Here is a tiny trained network, its code and every weight. The questions are about switching its units off for an input and a target symbol, where a switched-off unit gives its printed mean instead of its output.

import numpy as np


def w(rows, s, z=0):
    codes = np.array(rows[::2]) - 128.0
    scale = np.full(codes.shape[1], s)
    scale[-1] = z or s
    return codes * scale


def f(y):
    return y / 2 * (1 + np.tanh(0.7978845608 * (y + 0.044715 * y**3)))


def softmax(a):
    e = np.exp(a - a.max(-1, keepdims=True))
    return e / e.sum(-1, keepdims=True)


def log_softmax(a):
    a = a - a.max(-1, keepdims=True)
    return a - np.log(np.exp(a).sum(-1, keepdims=True))


def net(x, mask):
    ids = ['βγδεηθμξπτψω'.index(c) for c in x.split()]
    T = len(ids)
    res = E[ids] + P[:T]
    u = 0
    for l in range(3):
        q, k, v = (res @ M[l].T for M in (Q, K, V))
        z = softmax(np.where(np.tri(T) > 0, q @ k.T / 3**0.5, -1e9)) @ v
        res = res + np.where(mask[u], z, O[l][:, -1]) @ O[l][:, :-1]
        u += 1
        y = f(res @ A[l][:, :-1].T + A[l][:, -1])
        res = res + np.where(mask[u : u + 12], y, B[l][:, -1]) @ B[l][:, :-1]
        u += 12
    return log_softmax(res[-1] @ U[:, :-1].T + U[:, -1])


Q, K, V, O, A, B = {}, {}, {}, {}, {}, {}
E = w([
[121,116,122,217,108,67],'β',
[114,157,208,143,113,197],'γ',
[158,143,159,129,146,204],'δ',
[204,89,147,118,156,161],'ε',
[166,122,157,131,151,181],'η',
[131,137,76,153,153,89],'θ',
[2,158,120,164,105,121],'μ',
[149,96,194,131,120,154],'ξ',
[157,120,78,138,138,44],'π',
[123,126,87,171,157,79],'τ',
[127,135,70,149,153,98],'ψ',
[176,200,55,53,124,106],'ω',
],0.013)
P = w([
[127,119,57,182,186,165],'0',
[129,99,93,143,78,141],'1',
[116,80,116,122,20,119],'2',
[126,103,118,132,71,137],'3',
[123,141,150,125,152,103],'4',
[117,201,180,99,245,64],'5',
[132,149,156,109,130,91],'6',
[137,143,157,116,112,105],'7',
[150,152,135,128,58,144],'8',
[142,149,155,102,106,109],'9',
[146,154,157,102,105,108],'10',
],0.012)
Q[0] = w([
[59,138,130,144,157,62],'0.h0',
[115,184,79,87,86,158],'0.h0',
[106,223,168,37,254,19],'0.h0',
],0.0089)
K[0] = w([
[68,98,94,144,88,139],'0.h0',
[122,146,92,98,140,110],'0.h0',
[153,83,84,106,8,164],'0.h0',
],0.013)
V[0] = w([
[81,66,154,192,141,136],'0.h0',
[38,158,180,184,66,146],'0.h0',
[64,254,151,171,83,240],'0.h0',
],0.0056)
O[0] = w([
[137,143,13,158,95,194,112],'0.h0',
[182,244,92,193,33,198,2],'0.h0',
[212,215,135,255,98,87,123],'0.h0',
],0.0049,0.00039)
A[0] = w([
[72,73,253,48,158,241,137],'0.n0',
[189,63,150,198,75,197,106],'0.n1',
[218,109,184,125,93,174,196],'0.n2',
[129,172,179,97,36,108,173],'0.n3',
[31,109,123,113,106,89,158],'0.n4',
[179,17,142,163,155,215,180],'0.n5',
[122,90,146,188,102,65,182],'0.n6',
[47,30,185,120,151,226,145],'0.n7',
[135,117,114,178,136,67,92],'0.n8',
[8,187,104,179,108,109,90],'0.n9',
[140,126,65,73,153,88,193],'0.n10',
[122,102,42,194,168,27,253],'0.n11',
],0.0064,0.002)
B[0] = w([
[199,1,44,69,179,141,255],'0.n0',
[122,116,178,205,77,138,199],'0.n1',
[149,153,196,166,152,133,248],'0.n2',
[146,106,169,43,144,93,224],'0.n3',
[87,130,141,150,98,75,143],'0.n4',
[135,127,160,147,112,203,209],'0.n5',
[115,53,125,173,120,95,174],'0.n6',
[103,52,78,114,82,169,185],'0.n7',
[132,98,104,166,119,124,126],'0.n8',
[13,103,130,152,121,140,150],'0.n9',
[180,166,102,92,82,105,184],'0.n10',
[150,105,58,199,101,107,213],'0.n11',
],0.0071,0.0027)
Q[1] = w([
[89,107,241,81,99,250],'1.h0',
[219,137,78,21,63,66],'1.h0',
[165,1,54,208,148,147],'1.h0',
],0.0059)
K[1] = w([
[11,180,241,151,238,242],'1.h0',
[202,192,216,27,94,96],'1.h0',
[232,83,62,254,175,113],'1.h0',
],0.0046)
V[1] = w([
[32,41,92,155,114,118],'1.h0',
[254,112,121,125,151,78],'1.h0',
[242,111,178,107,109,110],'1.h0',
],0.0045)
O[1] = w([
[249,136,174,137,111,78,224],'1.h0',
[28,149,128,142,113,133,255],'1.h0',
[1,145,114,172,186,126,195],'1.h0',
],0.0055,0.0011)
A[1] = w([
[101,128,147,90,76,85,157],'1.n0',
[165,110,125,126,95,129,106],'1.n1',
[25,72,91,155,138,2,160],'1.n2',
[63,130,68,209,63,77,80],'1.n3',
[205,140,56,125,166,160,184],'1.n4',
[152,167,12,91,120,124,154],'1.n5',
[188,118,122,123,159,122,90],'1.n6',
[82,168,206,148,135,121,253],'1.n7',
[98,136,157,150,118,135,157],'1.n8',
[109,176,25,46,102,52,169],'1.n9',
[29,120,95,140,164,139,139],'1.n10',
[124,236,164,119,97,91,90],'1.n11',
],0.0074,0.0039)
B[1] = w([
[176,159,202,153,130,83,166],'1.n0',
[92,99,152,119,132,169,152],'1.n1',
[163,146,76,254,163,115,224],'1.n2',
[104,55,55,165,248,69,207],'1.n3',
[73,168,86,112,130,216,186],'1.n4',
[51,154,129,135,29,173,193],'1.n5',
[119,140,115,86,165,167,143],'1.n6',
[157,132,119,214,163,52,188],'1.n7',
[121,109,118,191,137,99,138],'1.n8',
[67,131,188,181,4,136,253],'1.n9',
[107,139,29,152,135,198,131],'1.n10',
[239,89,149,105,44,83,157],'1.n11',
],0.0053,0.0049)
Q[2] = w([
[99,192,93,46,170,3],'2.h0',
[161,181,86,174,253,89],'2.h0',
[141,184,169,15,198,46],'2.h0',
],0.0042)
K[2] = w([
[128,38,123,132,13,103],'2.h0',
[171,30,174,139,139,47],'2.h0',
[137,67,241,59,2,10],'2.h0',
],0.0045)
V[2] = w([
[36,254,65,92,58,136],'2.h0',
[105,120,220,65,43,134],'2.h0',
[176,184,80,83,193,221],'2.h0',
],0.0065)
O[2] = w([
[192,92,114,163,165,64,113],'2.h0',
[134,53,138,223,133,176,3],'2.h0',
[80,168,169,113,254,84,34],'2.h0',
],0.0085,0.004)
A[2] = w([
[152,156,187,87,99,91,105],'2.n0',
[115,76,83,9,168,138,75],'2.n1',
[122,161,144,169,159,226,148],'2.n2',
[93,115,93,193,169,108,130],'2.n3',
[134,131,42,142,141,98,147],'2.n4',
[17,143,125,159,103,152,19],'2.n5',
[152,94,190,128,254,101,153],'2.n6',
[150,96,82,184,61,158,3],'2.n7',
[164,133,186,169,105,119,64],'2.n8',
[69,143,134,65,107,166,176],'2.n9',
[96,89,153,122,165,170,169],'2.n10',
[213,65,120,169,165,108,172],'2.n11',
],0.0095,0.0042)
B[2] = w([
[119,139,124,131,206,140,199],'2.n0',
[143,98,61,119,76,2,181],'2.n1',
[149,73,189,145,102,71,205],'2.n2',
[120,165,122,43,94,174,216],'2.n3',
[110,122,199,115,117,164,254],'2.n4',
[195,138,101,55,155,151,166],'2.n5',
[126,178,72,182,185,142,230],'2.n6',
[103,165,150,92,196,109,236],'2.n7',
[164,105,121,139,171,108,183],'2.n8',
[62,112,136,107,154,150,203],'2.n9',
[109,64,117,130,175,153,214],'2.n10',
[116,178,90,104,98,189,253],'2.n11',
],0.0097,0.0047)
U = w([
[57,190,115,63,69,190,213],'β',
[147,144,156,253,63,25,252],'γ',
[112,183,156,158,223,113,85],'δ',
[78,86,93,128,171,94,90],'ε',
[100,149,138,129,187,122,61],'η',
[155,122,119,93,147,95,60],'θ',
[218,156,173,65,153,144,60],'μ',
[103,50,195,143,103,206,187],'ξ',
[151,78,96,93,90,116,48],'π',
[150,123,132,68,151,98,53],'τ',
[151,126,122,97,147,106,55],'ψ',
[163,98,59,172,121,176,121],'ω',
],0.0065,0.0047)

Each question gives the input, a string of symbols that net reads in full, and the target symbol t.
The units are the heads (3 rows each of Q, K, V and O) and the neurons (one row each of A and B). Each row of codes is followed by its name. A weight is (code - 128) times the scale printed after its matrix; where a second scale follows, it is the last column's (O, A, B and U).
mask holds one flag per unit, layer by layer, with each layer's heads first. A switched-off unit (its flag False) gives its mean, the last column of its rows in O or B, instead of its output. The means were averaged over made-up inputs and are rounded, as every weight is.
A unit's drop is (log p(t) with every unit on - log p(t) with that unit switched off) / (log p(t) with every unit on - log p(t) with every unit switched off).
The circuit of an input: a set's keep is (log p(t) with only the set's units on - log p(t) with every unit switched off) / (log p(t) with every unit on - log p(t) with every unit switched off). Starting from the 12 units with the biggest drops (on a tie, the unit counted first), units are removed one at a time, each time the one whose removal leaves the highest keep (on an exact tie, the one counted first), for as long as the keep stays at least 0.8.
circuit, biggest first: the units of the circuit, biggest drop first
unit that matters most: the unit with the biggest drop
k most important neurons: the k neurons with the biggest drops, biggest first
top k neurons in layer l: the k neurons of layer l with the biggest drops, biggest first
input μ ψ ω ω ξ γ ξ ξ η, target γ: circuit, biggest first	[0.h0 2.n2 2.n3 0.n0]
input β ξ ε, target β: circuit, biggest first	[2.h0 1.n3 0.n11]
input β ε β ξ, target β: 2 most important neurons	[1.n3 0.n11]
input τ ξ μ ξ ξ τ, target γ: 3 most important neurons	[1.n11 2.n11 0.n0]
input ω β η, target ω: top 2 neurons in layer 2	[2.n11 2.n6]
input θ μ ε β ξ γ ξ ω δ, target γ: circuit, biggest first	[0.h0 2.n2 2.n3]
input γ π ω ξ, target γ: circuit, biggest first	[0.h0 0.n1 2.n3]
input β ξ δ, target β: circuit, biggest first	[2.h0 1.n3 0.n11]
input ξ μ η η, target ξ: unit that matters most	1.h0
input μ β ξ ξ ξ μ, target γ: 3 most important neurons	[0.n9 0.n0 1.n11]
input ξ ξ π τ ψ γ ω μ ε, target γ: 3 most important neurons	[0.n1 2.n2 2.n3]
input ξ ω ξ ξ ε δ, target ξ: 3 most important neurons	[2.n2 0.n1 1.n4]
input γ ω ξ, target γ: 2 most important neurons	[0.n1 0.n0]
input ξ ω ξ γ ε ω ξ ξ β, target β: 3 most important neurons	[2.n3 1.n3 1.n2]
input π μ ε, target π: unit that matters most	0.h0
input ψ μ β ε ω ξ, target β: top 2 neurons in layer 1	[1.n4 1.n3]
input β ω δ, target β: 2 most important neurons	[1.n3 1.n9]
input ξ ω ξ ω ξ μ ξ ω ε, target μ: 2 most important neurons	[0.n9 0.n2]
input ω ε ε, target ω: top 2 neurons in layer 1	[1.n9 1.n5]
input ξ ω ω ε, target ξ: top 2 neurons in layer 0	[0.n5 0.n1]
input ψ π δ ε ξ ω τ ξ μ θ θ, target γ: 2 most important neurons	[0.n0 2.n11]
input ξ ω δ τ, target β: unit that matters most	2.n3
input π ξ ε ξ ω ξ, target ε: 3 most important neurons	[0.n0 2.n1 1.n9]
input δ μ ε ε δ ξ, target ε: 2 most important neurons	[0.n0 2.n1]
input μ ε ξ μ ξ ξ, target ξ: 3 most important neurons	[0.n1 0.n0 0.n9]
